Below are the code and all the weights of a small trained network. Each question names an input and a target symbol and asks about switching units off, where a switched-off unit gives its printed mean instead of its output.

import numpy as np


def w(rows, s, z=0):
    codes = np.array(rows[::2]) - 128.0
    scale = np.full(codes.shape[1], s)
    scale[-1] = z or s
    return codes * scale


def softmax(a):
    e = np.exp(a - a.max(-1, keepdims=True))
    return e / e.sum(-1, keepdims=True)


def log_softmax(a):
    a = a - a.max(-1, keepdims=True)
    return a - np.log(np.exp(a).sum(-1, keepdims=True))


def net(x, mask):
    ids = ['ΓΘΩαβεζημξπστφψ'.index(c) for c in x.split()]
    T = len(ids)
    res = E[ids] + P[:T]
    u = 0
    for l in range(3):
        r = res
        for j in range(2):
            rows = slice(4 * j, 4 * j + 4)
            q, k, v = (r @ M[l][rows].T for M in (Q, K, V))
            z = softmax(np.where(np.tri(T) > 0, q @ k.T / 4**0.5, -1e9)) @ v
            o = O[l][rows]
            res = res + np.where(mask[u + j], z, o[:, -1]) @ o[:, :-1]
        u += 2
    return log_softmax(res[-1] @ U[:, :-1].T + U[:, -1])


Q, K, V, O = {}, {}, {}, {}
E = w([
[188,92,120,140],'Γ',
[192,94,121,137],'Θ',
[189,95,124,141],'Ω',
[187,90,120,137],'α',
[191,106,165,160],'β',
[191,87,113,128],'ε',
[189,92,127,136],'ζ',
[191,87,118,127],'η',
[192,88,121,132],'μ',
[201,65,100,67],'ξ',
[216,90,194,105],'π',
[140,163,61,203],'σ',
[21,248,3,94],'τ',
[210,236,125,183],'φ',
[233,219,145,58],'ψ',
],0.019)
P = w([
[254,61,111,186],'0',
[246,86,114,164],'1',
[230,108,122,152],'2',
[202,122,138,140],'3',
[175,136,148,130],'4',
[150,152,155,119],'5',
[127,171,158,107],'6',
[101,180,165,99],'7',
[74,204,171,94],'8',
],0.013)
Q[0] = w([
[169,197,105,109],'0.h0',
[166,148,124,106],'0.h0',
[2,20,153,159],'0.h0',
[124,144,110,182],'0.h0',
[142,160,126,105],'0.h1',
[113,134,152,117],'0.h1',
[196,158,152,145],'0.h1',
[135,117,145,146],'0.h1',
],0.024)
K[0] = w([
[58,218,63,40],'0.h0',
[65,174,112,108],'0.h0',
[251,16,126,217],'0.h0',
[186,96,78,82],'0.h0',
[141,175,170,89],'0.h1',
[62,90,203,136],'0.h1',
[200,192,245,122],'0.h1',
[146,116,137,163],'0.h1',
],0.012)
V[0] = w([
[98,193,126,165],'0.h0',
[127,129,128,128],'0.h0',
[108,153,130,254],'0.h0',
[174,211,96,123],'0.h0',
[70,156,187,148],'0.h1',
[62,143,57,128],'0.h1',
[148,130,146,156],'0.h1',
[84,166,175,89],'0.h1',
],0.0087)
O[0] = w([
[188,42,77,253,154],'0.h0',
[129,126,127,130,128],'0.h0',
[15,97,126,236,146],'0.h0',
[193,25,36,159,249],'0.h0',
[233,110,148,113,64],'0.h1',
[241,139,12,121,32],'0.h1',
[45,129,201,84,168],'0.h1',
[207,30,126,191,78],'0.h1',
],0.0051,0.014)
Q[1] = w([
[95,94,190,144],'1.h0',
[86,169,118,102],'1.h0',
[126,127,253,65],'1.h0',
[191,189,226,103],'1.h0',
[224,90,129,191],'1.h1',
[23,180,159,82],'1.h1',
[134,158,194,53],'1.h1',
[111,21,180,146],'1.h1',
],0.015)
K[1] = w([
[135,115,136,95],'1.h0',
[76,138,116,118],'1.h0',
[98,41,152,110],'1.h0',
[140,80,196,98],'1.h0',
[199,172,121,125],'1.h1',
[2,102,124,113],'1.h1',
[91,88,121,55],'1.h1',
[138,126,48,164],'1.h1',
],0.018)
V[1] = w([
[36,130,131,95],'1.h0',
[173,154,176,187],'1.h0',
[151,22,173,147],'1.h0',
[211,189,230,168],'1.h0',
[120,5,102,139],'1.h1',
[160,157,158,67],'1.h1',
[159,253,250,201],'1.h1',
[139,242,135,124],'1.h1',
],0.0058)
O[1] = w([
[78,71,117,141,29],'1.h0',
[161,145,197,147,208],'1.h0',
[170,87,159,177,142],'1.h0',
[199,135,246,199,220],'1.h0',
[100,130,171,104,70],'1.h1',
[125,135,67,125,132],'1.h1',
[175,1,103,207,253],'1.h1',
[177,145,127,173,192],'1.h1',
],0.0064,0.0055)
Q[2] = w([
[141,221,137,103],'2.h0',
[21,75,86,241],'2.h0',
[186,76,8,164],'2.h0',
[78,138,152,108],'2.h0',
[121,248,130,176],'2.h1',
[85,228,101,176],'2.h1',
[128,72,190,103],'2.h1',
[106,133,99,243],'2.h1',
],0.012)
K[2] = w([
[126,118,136,112],'2.h0',
[119,255,81,191],'2.h0',
[206,144,110,119],'2.h0',
[106,123,170,140],'2.h0',
[153,227,92,146],'2.h1',
[134,196,94,154],'2.h1',
[153,84,132,111],'2.h1',
[121,163,132,204],'2.h1',
],0.016)
V[2] = w([
[254,179,166,81],'2.h0',
[161,25,103,121],'2.h0',
[126,123,106,116],'2.h0',
[144,46,178,20],'2.h0',
[61,194,105,254],'2.h1',
[150,132,186,83],'2.h1',
[104,77,94,128],'2.h1',
[114,152,92,129],'2.h1',
],0.0092)
O[2] = w([
[171,184,117,165,254],'2.h0',
[138,149,150,132,184],'2.h0',
[119,151,116,117,107],'2.h0',
[215,109,147,2,5],'2.h0',
[134,52,139,66,179],'2.h1',
[114,174,123,143,112],'2.h1',
[155,153,131,133,105],'2.h1',
[131,75,116,153,79],'2.h1',
],0.0091)
U = w([
[141,98,138,108,171],'Γ',
[145,116,134,120,107],'Θ',
[142,109,136,118,140],'Ω',
[142,114,134,116,139],'α',
[162,67,237,117,49],'β',
[134,131,140,117,143],'ε',
[136,119,152,112,175],'ζ',
[131,127,143,112,162],'η',
[131,123,149,115,175],'μ',
[62,247,124,95,227],'ξ',
[127,197,254,125,2],'π',
[28,137,149,134,119],'σ',
[139,133,64,133,100],'τ',
[138,119,141,204,128],'φ',
[243,132,93,138,70],'ψ',
],0.0083,0.007)

Each question gives the input, a string of symbols that net reads in full, and the target symbol t.
The units are the heads (4 rows each of Q, K, V and O). Each row of codes is followed by its name. A weight is (code - 128) times the scale printed after its matrix; where a second scale follows, it is the last column's (O and U).
mask holds one flag per head, layer by layer. A switched-off head (its flag False) gives its mean, the last column of its rows in O, instead of its output. The means were averaged over made-up inputs and are rounded, as every weight is.
A unit's drop is (log p(t) with every unit on - log p(t) with that unit switched off) / (log p(t) with every unit on - log p(t) with every unit switched off).
The circuit of an input: a set's keep is (log p(t) with only the set's units on - log p(t) with every unit switched off) / (log p(t) with every unit on - log p(t) with every unit switched off). Starting from all 6 units, units are removed one at a time, each time the one whose removal leaves the highest keep (on an exact tie, the one counted first), for as long as the keep stays at least 0.8.
circuit, biggest first: the units of the circuit, biggest drop first
most important unit: the unit with the biggest drop
which heads matter: for each layer, one digit per head in row order, 1 if its drop is at least 0.15 and else 0, layers parted by /
input φ φ β φ ψ Γ φ, target ψ: which heads matter : 10 / 00 / 10
input β σ φ π τ σ ξ β, target β: circuit, biggest first : (1.h1; 0.h1; 2.h1; 2.h0)
input φ η φ ψ Θ ψ π, target ψ: most important unit : 0.h0
input φ ξ α η ξ φ ξ π, target φ: circuit, biggest first : (0.h0; 2.h0; 1.h0)
input ψ ξ ζ ξ ψ β, target ψ: circuit, biggest first : (2.h0; 0.h0)
input ψ φ φ φ Θ ψ Θ, target ψ: circuit, biggest first : (0.h0; 2.h0)
input β σ μ Γ ξ ξ Γ, target ξ: circuit, biggest first : (2.h1; 0.h0)
input ξ β ψ φ ξ, target ψ: circuit, biggest first : (0.h0; 2.h0)
input ψ α φ ζ β φ φ π β, target φ: circuit, biggest first : (2.h0; 0.h0; 1.h1)
input φ φ α φ ξ φ η ζ σ, target σ: which heads matter : 10 / 01 / 10
input ξ ξ Θ ξ ξ φ Γ, target φ: circuit, biggest first : (2.h0; 0.h0)
input φ β π ζ ξ π φ, target φ: which heads matter : 10 / 00 / 10
input ξ ξ ξ β π β, target π: which heads matter : 01 / 10 / 01
input Ω Γ φ φ ξ ψ φ β ψ, target ψ: which heads matter : 01 / 00 / 00
input ξ φ ε β φ ψ β ψ π, target ψ: which heads matter : 11 / 00 / 10
input ξ ξ ζ, target ξ: which heads matter : 10 / 00 / 01
input τ Ω β ξ Γ ξ φ φ, target φ: which heads matter : 01 / 01 / 10
input σ Θ π, target σ: circuit, biggest first : (0.h0; 2.h0; 0.h1)
input σ Ω ψ Θ ξ α φ ε, target φ: most important unit : 0.h0
input φ φ σ μ π Ω, target π: circuit, biggest first : (0.h0; 1.h1; 2.h1)
input π ψ Γ, target ψ: circuit, biggest first : (2.h0)
input φ ξ Γ Γ ξ ξ ψ Θ α, target ψ: which heads matter : 11 / 00 / 10
input ξ Γ Ω φ ξ π ζ ξ, target π: which heads matter : 11 / 10 / 11
input σ φ ψ ζ ξ ξ ψ ε, target ψ: circuit, biggest first : (0.h0; 2.h0)
input φ ξ φ β φ ψ ξ ξ, target ψ: circuit, biggest first : (0.h1; 0.h0; 2.h0)
input β φ Γ ξ φ Γ, target φ: which heads matter : 00 / 00 / 10
